Here is a tiny trained network, its code and every weight. The questions are about switching its units off for an input and a target symbol, where a switched-off unit gives its printed mean instead of its output.

import numpy as np


def w(rows, s, z=0):
    codes = np.array(rows[::2]) - 128.0
    scale = np.full(codes.shape[1], s)
    scale[-1] = z or s
    return codes * scale


def f(y):
    return np.maximum(y, 0)


def softmax(a):
    e = np.exp(a - a.max(-1, keepdims=True))
    return e / e.sum(-1, keepdims=True)


def log_softmax(a):
    a = a - a.max(-1, keepdims=True)
    return a - np.log(np.exp(a).sum(-1, keepdims=True))


def net(x, mask):
    ids = ['αβγδεζηπστφω'.index(c) for c in x.split()]
    T = len(ids)
    res = E[ids] + P[:T]
    r = res
    for j in range(3):
        rows = slice(2 * j, 2 * j + 2)
        q, k, v = (r @ M[0][rows].T for M in (Q, K, V))
        z = softmax(np.where(np.tri(T) > 0, q @ k.T / 2**0.5, -1e9)) @ v
        o = O[0][rows]
        res = res + np.where(mask[j], z, o[:, -1]) @ o[:, :-1]
    y = f(res @ A[0][:, :-1].T + A[0][:, -1])
    res = res + np.where(mask[3:15], y, B[0][:, -1]) @ B[0][:, :-1]
    return log_softmax(res[-1] @ U[:, :-1].T + U[:, -1])


Q, K, V, O, A, B = {}, {}, {}, {}, {}, {}
E = w([
[136,83,76,108,187,224,84,93,142,236,118],'α',
[144,118,92,169,120,164,62,21,208,83,253],'β',
[55,162,157,79,141,81,124,250,114,195,148],'γ',
[232,113,39,133,177,191,131,178,189,117,91],'δ',
[165,110,170,223,156,173,96,145,82,88,84],'ε',
[165,67,36,106,193,130,125,165,147,212,103],'ζ',
[27,188,25,184,163,162,155,179,124,185,48],'η',
[185,50,106,83,181,91,2,177,57,172,102],'π',
[200,160,116,3,159,241,33,250,221,125,149],'σ',
[94,120,119,217,141,180,148,86,124,217,127],'τ',
[184,90,150,127,56,153,85,191,113,160,169],'φ',
[48,150,152,172,94,38,98,145,125,102,217],'ω',
],0.013)
P = w([
[154,34,81,152,150,137,101,172,140,126,129],'0',
[127,118,179,107,108,173,174,150,144,106,83],'1',
[135,203,114,6,73,62,94,10,127,137,107],'2',
[141,126,181,177,197,67,116,141,231,132,133],'3',
[115,89,176,105,106,160,188,143,138,93,75],'4',
[144,180,48,71,179,124,137,143,8,189,194],'5',
[147,150,184,187,144,89,89,133,214,166,139],'6',
[105,72,180,94,95,154,192,135,143,78,86],'7',
[199,159,76,55,61,37,137,72,117,216,109],'8',
[159,154,183,178,126,104,58,126,216,177,151],'9',
[96,42,189,80,90,148,207,132,140,61,92],'10',
],0.013)
Q[0] = w([
[72,107,163,92,91,105,118,81,225,125,10],'H1',
[189,245,164,79,132,50,144,37,146,150,69],'H1',
[152,175,58,148,174,156,155,155,54,156,206],'H2',
[166,196,118,69,88,62,147,21,174,139,12],'H2',
[77,57,193,181,135,97,70,155,228,99,53],'H3',
[161,153,187,73,102,18,193,39,244,251,90],'H3',
],0.016)
K[0] = w([
[87,87,129,111,173,151,171,130,148,103,155],'H1',
[163,191,105,186,197,129,98,168,101,180,194],'H1',
[112,165,117,112,149,111,100,100,132,167,64],'H2',
[153,141,51,165,207,155,162,162,74,118,195],'H2',
[136,75,163,187,122,163,93,190,153,165,57],'H3',
[182,148,95,213,220,152,129,210,102,244,253],'H3',
],0.019)
V[0] = w([
[235,49,79,125,5,68,198,145,95,154,168],'H1',
[158,156,233,241,88,200,180,143,109,165,170],'H1',
[113,56,116,101,159,80,251,84,155,225,114],'H2',
[123,202,16,155,53,132,162,148,174,74,30],'H2',
[45,134,105,189,139,23,91,121,135,80,201],'H3',
[107,133,185,80,92,105,171,152,73,137,46],'H3',
],0.013)
O[0] = w([
[161,157,71,150,112,178,83,179,119,171,225,163],'H1',
[164,106,180,173,110,151,120,150,1,114,182,52],'H1',
[168,242,191,149,160,180,99,164,78,135,109,107],'H2',
[235,85,164,161,52,92,154,138,129,173,125,48],'H2',
[97,138,104,232,117,133,100,101,65,157,32,2],'H3',
[123,159,145,114,60,123,69,90,93,73,132,24],'H3',
],0.0076,0.0091)
A[0] = w([
[166,120,128,161,115,244,236,59,118,76,132,73],'N1',
[93,55,181,132,110,240,159,145,137,100,113,59],'N2',
[59,142,187,129,44,199,235,152,114,161,132,3],'N3',
[168,216,136,69,118,110,152,59,68,121,115,128],'N4',
[74,126,141,121,171,172,142,154,179,115,113,179],'N5',
[111,133,113,154,121,202,139,231,135,39,99,76],'N6',
[91,157,141,192,86,189,254,102,114,47,164,113],'N7',
[179,234,91,132,110,110,92,95,75,145,121,83],'N8',
[148,47,137,80,140,172,123,186,67,154,76,99],'N9',
[136,156,102,154,144,129,179,53,107,156,183,197],'N10',
[127,151,141,133,169,107,99,92,177,174,123,177],'N11',
[114,174,90,80,78,106,132,69,64,105,94,159],'N12',
],0.014,0.0046)
B[0] = w([
[85,52,36,116,69,166,149,85,126,165,103,153],'N1',
[166,254,164,127,149,134,155,159,135,125,140,183],'N2',
[54,113,155,69,120,178,135,152,175,188,80,154],'N3',
[142,147,148,112,160,75,145,141,134,71,71,146],'N4',
[123,101,110,166,137,113,93,114,85,97,141,254],'N5',
[141,82,122,147,127,102,206,131,130,119,121,166],'N6',
[236,133,144,147,184,85,65,85,153,123,152,152],'N7',
[117,105,172,169,191,147,153,61,128,151,151,150],'N8',
[82,114,125,177,94,110,106,104,79,126,77,176],'N9',
[143,109,123,138,160,124,130,163,77,113,127,153],'N10',
[124,165,149,124,66,124,150,152,155,131,133,227],'N11',
[187,90,114,118,85,216,125,131,139,113,119,143],'N12',
],0.019,0.022)
U = w([
[137,113,132,111,170,183,133,134,168,79,76,105],'α',
[128,134,83,104,182,120,144,52,80,167,193,195],'β',
[93,97,95,87,126,91,249,57,137,118,145,70],'γ',
[150,62,150,29,101,121,94,121,2,96,111,238],'δ',
[134,86,142,249,110,50,126,154,114,117,125,131],'ε',
[126,123,127,177,149,189,103,120,169,194,121,96],'ζ',
[159,207,91,80,179,88,150,159,71,81,90,94],'η',
[131,159,190,210,179,100,84,144,211,169,146,173],'π',
[79,218,65,107,108,184,146,81,105,103,127,105],'σ',
[158,170,165,125,78,140,160,172,125,176,160,148],'τ',
[185,146,149,133,92,57,179,67,100,130,96,3],'φ',
[78,79,185,105,191,107,177,116,87,122,107,112],'ω',
],0.0063,0.0054)

Each question gives the input, a string of symbols that net reads in full, and the target symbol t.
The units are the heads (2 rows each of Q, K, V and O) and the neurons (one row each of A and B). Each row of codes is followed by its name. A weight is (code - 128) times the scale printed after its matrix; where a second scale follows, it is the last column's (O, A, B and U).
mask holds one flag per unit, heads first, then neurons. A switched-off unit (its flag False) gives its mean, the last column of its rows in O or B, instead of its output. The means were averaged over made-up inputs and are rounded, as every weight is.
A unit's drop is (log p(t) with every unit on - log p(t) with that unit switched off) / (log p(t) with every unit on - log p(t) with every unit switched off).
The circuit of an input: a set's keep is (log p(t) with only the set's units on - log p(t) with every unit switched off) / (log p(t) with every unit on - log p(t) with every unit switched off). Starting from the 12 units with the biggest drops (on a tie, the unit counted first), units are removed one at a time, each time the one whose removal leaves the highest keep (on an exact tie, the one counted first), for as long as the keep stays at least 0.8.
units of the circuit, in order: the units of the circuit, biggest drop first
unit that matters most: the unit with the biggest drop
top k neurons: the k neurons with the biggest drops, biggest first
which heads matter: for each layer, one digit per head in row order, 1 if its drop is at least 0.15 and else 0, layers parted by /
input β β δ π δ ε φ τ ζ ε ω, target π: unit that matters most	N7
input η ζ α γ φ τ, target η: units of the circuit, in order	[H2, N4]
input ε α φ, target δ: units of the circuit, in order	[H1, N2]
input α α ω, target η: units of the circuit, in order	[H2, N4]
input β ε α β τ φ τ τ δ τ ζ, target ε: units of the circuit, in order	[H3, N9]
input π σ α π ω τ π π ζ δ σ, target η: which heads matter	001
input φ δ α, target β: units of the circuit, in order	[H1, N8]
input τ π β, target ω: units of the circuit, in order	[N8, N4, H2, N2]
input τ σ γ γ ε ε ε φ, target τ: which heads matter	100
input ω ω γ δ, target ε: units of the circuit, in order	[N5, N2]
input δ ζ φ ζ ω ε ζ ε, target φ: units of the circuit, in order	[N7, N2, N1, H1]
input ε φ γ, target δ: which heads matter	110
input η φ α δ α φ η ε φ, target β: which heads matter	100
input τ η φ α φ ζ η α ζ, target π: unit that matters most	H2
input π τ γ ε π, target δ: units of the circuit, in order	[H3, N2]
input β ω γ φ β τ α δ δ, target ω: top 2 neurons	[N8, N4]
input τ η α, target ω: which heads matter	110
input α ζ ζ α π β ω η, target α: units of the circuit, in order	[H3, N12, N3, H1]
input τ ζ η β σ σ φ ζ ω, target γ: units of the circuit, in order	[H2, H1]
input ζ φ α α γ α φ η π, target η: which heads matter	111
input φ α ζ ζ π ω φ ε ζ, target ζ: unit that matters most	H3
